Here is a tiny trained network, its code and every weight. The questions are about switching its units off for an input and a target symbol, where a switched-off unit gives its printed mean instead of its output.

import numpy as np


def w(rows, s, z=0):
    codes = np.array(rows[::2]) - 128.0
    scale = np.full(codes.shape[1], s)
    scale[-1] = z or s
    return codes * scale


def norm(h):
    return h / np.sqrt((h * h).mean(-1, keepdims=True) + 1e-5)


def f(y):
    return y / 2 * (1 + np.tanh(0.7978845608 * (y + 0.044715 * y**3)))


def softmax(a):
    e = np.exp(a - a.max(-1, keepdims=True))
    return e / e.sum(-1, keepdims=True)


def log_softmax(a):
    a = a - a.max(-1, keepdims=True)
    return a - np.log(np.exp(a).sum(-1, keepdims=True))


def net(x, mask):
    ids = ['ΔΘΞΠΣΦΨαβζημτω'.index(c) for c in x.split()]
    T = len(ids)
    res = E[ids] + P[:T]
    r = norm(res)
    for j in range(2):
        rows = slice(2 * j, 2 * j + 2)
        q, k, v = (r @ M[0][rows].T for M in (Q, K, V))
        z = softmax(np.where(np.tri(T) > 0, q @ k.T / 2**0.5, -1e9)) @ v
        o = O[0][rows]
        res = res + np.where(mask[j], z, o[:, -1]) @ o[:, :-1]
    y = f(norm(res) @ A[0][:, :-1].T + A[0][:, -1])
    res = res + np.where(mask[2:6], y, B[0][:, -1]) @ B[0][:, :-1]
    return log_softmax(norm(res)[-1] @ U[:, :-1].T + U[:, -1])


Q, K, V, O, A, B = {}, {}, {}, {}, {}, {}
E = w([
[158,143,133,125,114,125,147],'Δ',
[255,189,72,61,145,107,194],'Θ',
[138,102,132,132,144,161,140],'Ξ',
[158,137,138,142,106,134,142],'Π',
[130,102,121,103,95,135,123],'Σ',
[121,154,119,112,121,165,155],'Φ',
[161,142,141,133,109,134,139],'Ψ',
[155,145,138,113,119,132,144],'α',
[125,129,175,112,131,123,89],'β',
[160,140,140,138,101,136,144],'ζ',
[161,134,152,139,103,126,136],'η',
[115,135,110,125,141,89,153],'μ',
[138,132,133,126,117,149,88],'τ',
[122,152,137,171,119,136,124],'ω',
],0.0053)
P = w([
[251,137,114,148,116,107,154],'0',
[217,134,117,138,118,123,145],'1',
[193,136,112,135,126,132,140],'2',
[170,133,111,133,133,140,135],'3',
[149,134,109,133,143,147,134],'4',
[130,130,107,135,150,156,132],'5',
[108,128,100,131,160,159,129],'6',
[88,118,99,135,168,160,117],'7',
[86,122,88,131,174,157,113],'8',
],0.0014)
Q[0] = w([
[221,161,179,160,85,218,147],'h0',
[22,37,151,97,173,10,38],'h0',
[59,67,122,81,173,38,80],'h1',
[217,193,133,160,81,232,145],'h1',
],0.011)
K[0] = w([
[20,93,128,137,137,167,81],'h0',
[254,142,169,132,100,103,153],'h0',
[250,149,146,126,105,109,150],'h1',
[7,97,104,128,147,165,89],'h1',
],0.006)
V[0] = w([
[75,248,118,190,134,101,98],'h0',
[229,59,88,206,234,134,46],'h0',
[218,103,33,204,49,144,203],'h1',
[81,101,194,168,190,65,251],'h1',
],0.0021)
O[0] = w([
[147,209,143,192,99,99,94,101],'h0',
[4,91,182,129,204,192,140,161],'h0',
[81,117,77,130,167,103,102,254],'h1',
[193,164,83,151,126,164,239,75],'h1',
],0.0035,0.0029)
A[0] = w([
[135,180,60,173,68,93,220,163],'n0',
[71,71,87,60,54,110,86,139],'n1',
[93,54,93,249,123,123,161,6],'n2',
[95,188,198,252,81,78,135,117],'n3',
],0.0039,0.0018)
B[0] = w([
[54,120,173,141,115,122,133,207],'n0',
[208,122,235,191,98,60,240,247],'n1',
[175,116,96,70,70,143,136,105],'n2',
[93,124,93,2,150,111,98,241],'n3',
],0.0035,0.0016)
U = w([
[35,129,68,184,205,19,200,84],'Δ',
[121,132,121,133,128,124,137,25],'Θ',
[85,39,118,109,206,230,200,128],'Ξ',
[141,60,19,111,30,170,134,128],'Π',
[190,63,191,152,94,53,205,224],'Σ',
[184,198,99,154,24,46,53,65],'Φ',
[174,137,59,243,204,139,62,126],'Ψ',
[215,191,53,56,206,105,212,67],'α',
[178,156,194,54,83,220,123,72],'β',
[58,89,102,196,68,125,117,99],'ζ',
[171,69,90,78,121,105,85,51],'η',
[86,230,120,189,74,193,211,183],'μ',
[77,97,255,160,171,118,30,62],'τ',
[53,183,81,33,161,107,71,252],'ω',
],0.0099,0.0035)

Each question gives the input, a string of symbols that net reads in full, and the target symbol t.
The units are the heads (2 rows each of Q, K, V and O) and the neurons (one row each of A and B). Each row of codes is followed by its name. A weight is (code - 128) times the scale printed after its matrix; where a second scale follows, it is the last column's (O, A, B and U).
mask holds one flag per unit, heads first, then neurons. A switched-off unit (its flag False) gives its mean, the last column of its rows in O or B, instead of its output. The means were averaged over made-up inputs and are rounded, as every weight is.
A unit's drop is (log p(t) with every unit on - log p(t) with that unit switched off) / (log p(t) with every unit on - log p(t) with every unit switched off).
The circuit of an input: a set's keep is (log p(t) with only the set's units on - log p(t) with every unit switched off) / (log p(t) with every unit on - log p(t) with every unit switched off). Starting from all 6 units, units are removed one at a time, each time the one whose removal leaves the highest keep (on an exact tie, the one counted first), for as long as the keep stays at least 0.8.
circuit, biggest first: the units of the circuit, biggest drop first
unit that matters most: the unit with the biggest drop
top k neurons: the k neurons with the biggest drops, biggest first
drop of u: that unit's drop, to one decimal
input Ψ η Σ ζ Ξ Σ Δ, target Σ: unit that matters most => n1
input Ψ Σ α, target Σ: top 2 neurons => n1, n3
input Ξ Ψ Ξ Ψ ω Ψ Π μ Ψ, target μ: circuit, biggest first => h1, n0
input μ Ψ Ψ Σ Ψ Σ Ψ η, target Σ: circuit, biggest first => h0, n1
input Ψ Ψ Π Π Δ, target Δ: circuit, biggest first => n3, h1, n1
input β Ψ Δ, target β: circuit, biggest first => h1, n1
input Ψ α Ξ Ψ μ Π Ψ Θ ζ, target μ: circuit, biggest first => h1, n0
input η Ψ Π Π Ψ, target Ψ: circuit, biggest first => n3, n1
input Φ Ψ Ψ Ψ α, target Φ: top 3 neurons => n3, n1, n0
input Ψ Ψ Ψ Ψ Ψ Θ α, target α: top 2 neurons => n1, n3
input ζ τ Ψ ω Π, target ω: circuit, biggest first => n3, h0
input Ψ Σ ζ Π α μ Ψ Δ, target μ: top 2 neurons => n0, n1
input Ψ τ Π ω ω Ψ μ α, target μ: drop of h1 => 0.8
input ω α Σ Π ω Θ Φ Π, target Φ: circuit, biggest first => h0
input Φ α Ψ Π ζ, target Φ: drop of h0 => 1.0
input Σ ω Ψ α, target ω: drop of n1 => 0.9
